Below is a small trained network, with its code and all its weights. Each question gives an input and a class and asks what happens when units are switched off, that is, made to give their printed mean instead of their output.

import numpy as np


def w(rows, s, z=0):
    codes = np.array(rows[::2]) - 128.0
    scale = np.full(codes.shape[1], s)
    scale[-1] = z or s
    return codes * scale


def f(y):
    return np.maximum(y, 0)


def log_softmax(a):
    a = a - a.max(-1, keepdims=True)
    return a - np.log(np.exp(a).sum(-1, keepdims=True))


def net(x, mask):
    res = np.array(x, float).reshape(1, 6) / 4 @ E
    y = f(res @ A[0][:, :-1].T + A[0][:, -1])
    res = res + np.where(mask, y, B[0][:, -1]) @ B[0][:, :-1]
    return log_softmax(res[-1] @ U[:, :-1].T + U[:, -1])


A, B = {}, {}
E = w([
[130,65,222,207,28,174,94,217],'x0',
[223,6,127,73,112,55,61,66],'x1',
[130,130,128,125,126,126,130,131],'x2',
[213,184,49,152,38,179,113,96],'x3',
[216,173,189,35,231,229,70,190],'x4',
[55,181,196,2,22,138,104,61],'x5',
],0.0073)
A[0] = w([
[48,150,182,64,75,184,110,79,86],'n1',
[50,91,58,162,31,66,176,89,64],'n2',
[36,254,150,159,119,181,191,155,110],'n3',
[173,167,75,155,71,178,159,92,255],'n4',
[219,72,116,103,87,98,43,79,107],'n5',
[174,85,52,219,216,134,181,217,64],'n6',
[124,142,70,75,187,101,136,84,78],'n7',
[115,100,93,165,102,67,116,100,114],'n8',
[127,35,217,162,56,170,66,215,92],'n9',
[188,179,168,80,174,208,103,156,103],'n10',
[96,88,197,89,213,110,132,155,199],'n11',
[52,68,197,144,173,51,171,115,194],'n12',
[124,134,95,93,191,88,130,105,141],'n13',
[219,128,166,51,174,185,37,140,110],'n14',
[128,142,78,67,182,109,161,69,71],'n15',
[163,33,157,58,108,38,64,80,98],'n16',
[139,175,137,109,156,178,87,154,70],'n17',
[82,171,180,21,50,117,127,94,85],'n18',
[216,149,85,150,92,171,56,82,186],'n19',
],0.0083,0.0059)
B[0] = w([
[198,78,77,159,168,105,73,83,214],'n1',
[72,99,216,174,190,51,170,83,254],'n2',
[132,64,54,104,164,144,166,245,245],'n3',
[85,216,153,64,111,89,71,163,247],'n4',
[104,115,75,113,150,140,156,221,220],'n5',
[221,45,108,157,130,114,44,80,235],'n6',
[116,159,109,179,80,200,178,55,187],'n7',
[101,118,201,121,137,114,140,125,196],'n8',
[138,184,78,156,51,230,214,17,244],'n9',
[73,87,204,155,165,55,151,94,213],'n10',
[110,238,127,97,59,105,72,146,219],'n11',
[132,224,131,105,67,104,62,158,234],'n12',
[144,154,139,177,64,195,143,138,191],'n13',
[64,111,176,194,185,64,166,112,231],'n14',
[143,147,90,126,90,175,191,50,189],'n15',
[104,92,60,108,152,145,171,255,238],'n16',
[96,108,156,144,169,114,171,128,168],'n17',
[234,53,83,159,145,110,54,82,226],'n18',
[128,207,171,111,70,117,86,161,220],'n19',
],0.0077,0.0095)
U = w([
[88,92,209,163,177,59,179,105,98],'0',
[233,54,82,148,152,119,22,89,96],'1',
[120,96,52,117,156,153,188,249,113],'2',
[146,172,101,150,87,231,218,45,95],'3',
[131,158,139,121,124,124,106,140,253],'4',
[125,231,147,111,100,88,41,163,87],'5',
],0.011,0.014)

Each question gives the input, the list of numbers given to net, and the class t.
The units are the neurons (one row each of A and B). Each row of codes is followed by its name. A weight is (code - 128) times the scale printed after its matrix; where a second scale follows, it is the last column's (A, B and U).
mask holds one flag per neuron, in row order. A switched-off neuron (its flag False) gives its mean, the last column of its row in B, instead of its output. The means were averaged over made-up inputs and are rounded, as every weight is.
A unit's drop is (log p(t) with every unit on - log p(t) with that unit switched off) / (log p(t) with every unit on - log p(t) with every unit switched off).
The circuit of an input: a set's keep is (log p(t) with only the set's units on - log p(t) with every unit switched off) / (log p(t) with every unit on - log p(t) with every unit switched off). Starting from the 12 units with the biggest drops (on a tie, the unit counted first), units are removed one at a time, each time the one whose removal leaves the highest keep (on an exact tie, the one counted first), for as long as the keep stays at least 0.8.
circuit, biggest first: the units of the circuit, biggest drop first
unit that matters most: the unit with the biggest drop
top k neurons: the k neurons with the biggest drops, biggest first
drop when u is switched off: that unit's drop, to one decimal
input [7,7,-5,4,6,0], class 2: top 2 neurons : n5; n16
input [-2,4,-2,6,3,6], class 1: circuit, biggest first : n18
input [6,0,7,1,3,8], class 1: top 2 neurons : n18; n1
input [8,-7,-6,1,-2,2], class 3: top 2 neurons : n9; n16
input [2,-8,-4,-8,-1,8], class 1: circuit, biggest first : n18; n1
input [2,7,-5,4,6,1], class 2: top 3 neurons : n5; n16; n2
input [4,4,5,6,-2,-4], class 5: top 3 neurons : n19; n4; n3
input [-3,4,-6,3,6,0], class 0: top 2 neurons : n14; n10
input [-3,1,3,-6,4,0], class 5: top 2 neurons : n11; n2
input [-7,0,3,-1,-5,-6], class 3: top 3 neurons : n7; n15; n18
input [2,6,-6,-7,1,-1], class 5: top 2 neurons : n11; n12
input [-5,1,-1,4,-5,-2], class 0: top 2 neurons : n9; n2
input [-7,6,2,-5,4,3], class 3: top 3 neurons : n7; n15; n3
input [-4,-7,0,5,-6,2], class 2: unit that matters most : n3
input [-6,0,-4,-3,-7,-8], class 1: top 3 neurons : n6; n14; n10
input [3,1,-3,4,6,-4], class 0: circuit, biggest first : n14; n10
input [-6,-5,5,-4,2,-2], class 3: circuit, biggest first : n7; n15
input [2,-3,-1,-1,4,0], class 0: circuit, biggest first : n10; n12
input [6,5,0,-7,7,-5], class 0: drop when n11 is switched off : -0.6
input [-4,-6,7,4,8,1], class 0: drop when n10 is switched off : 0.5
input [6,7,3,-8,3,0], class 5: circuit, biggest first : n11
input [8,-5,6,-4,4,-8], class 1: drop when n7 is switched off : 0.1
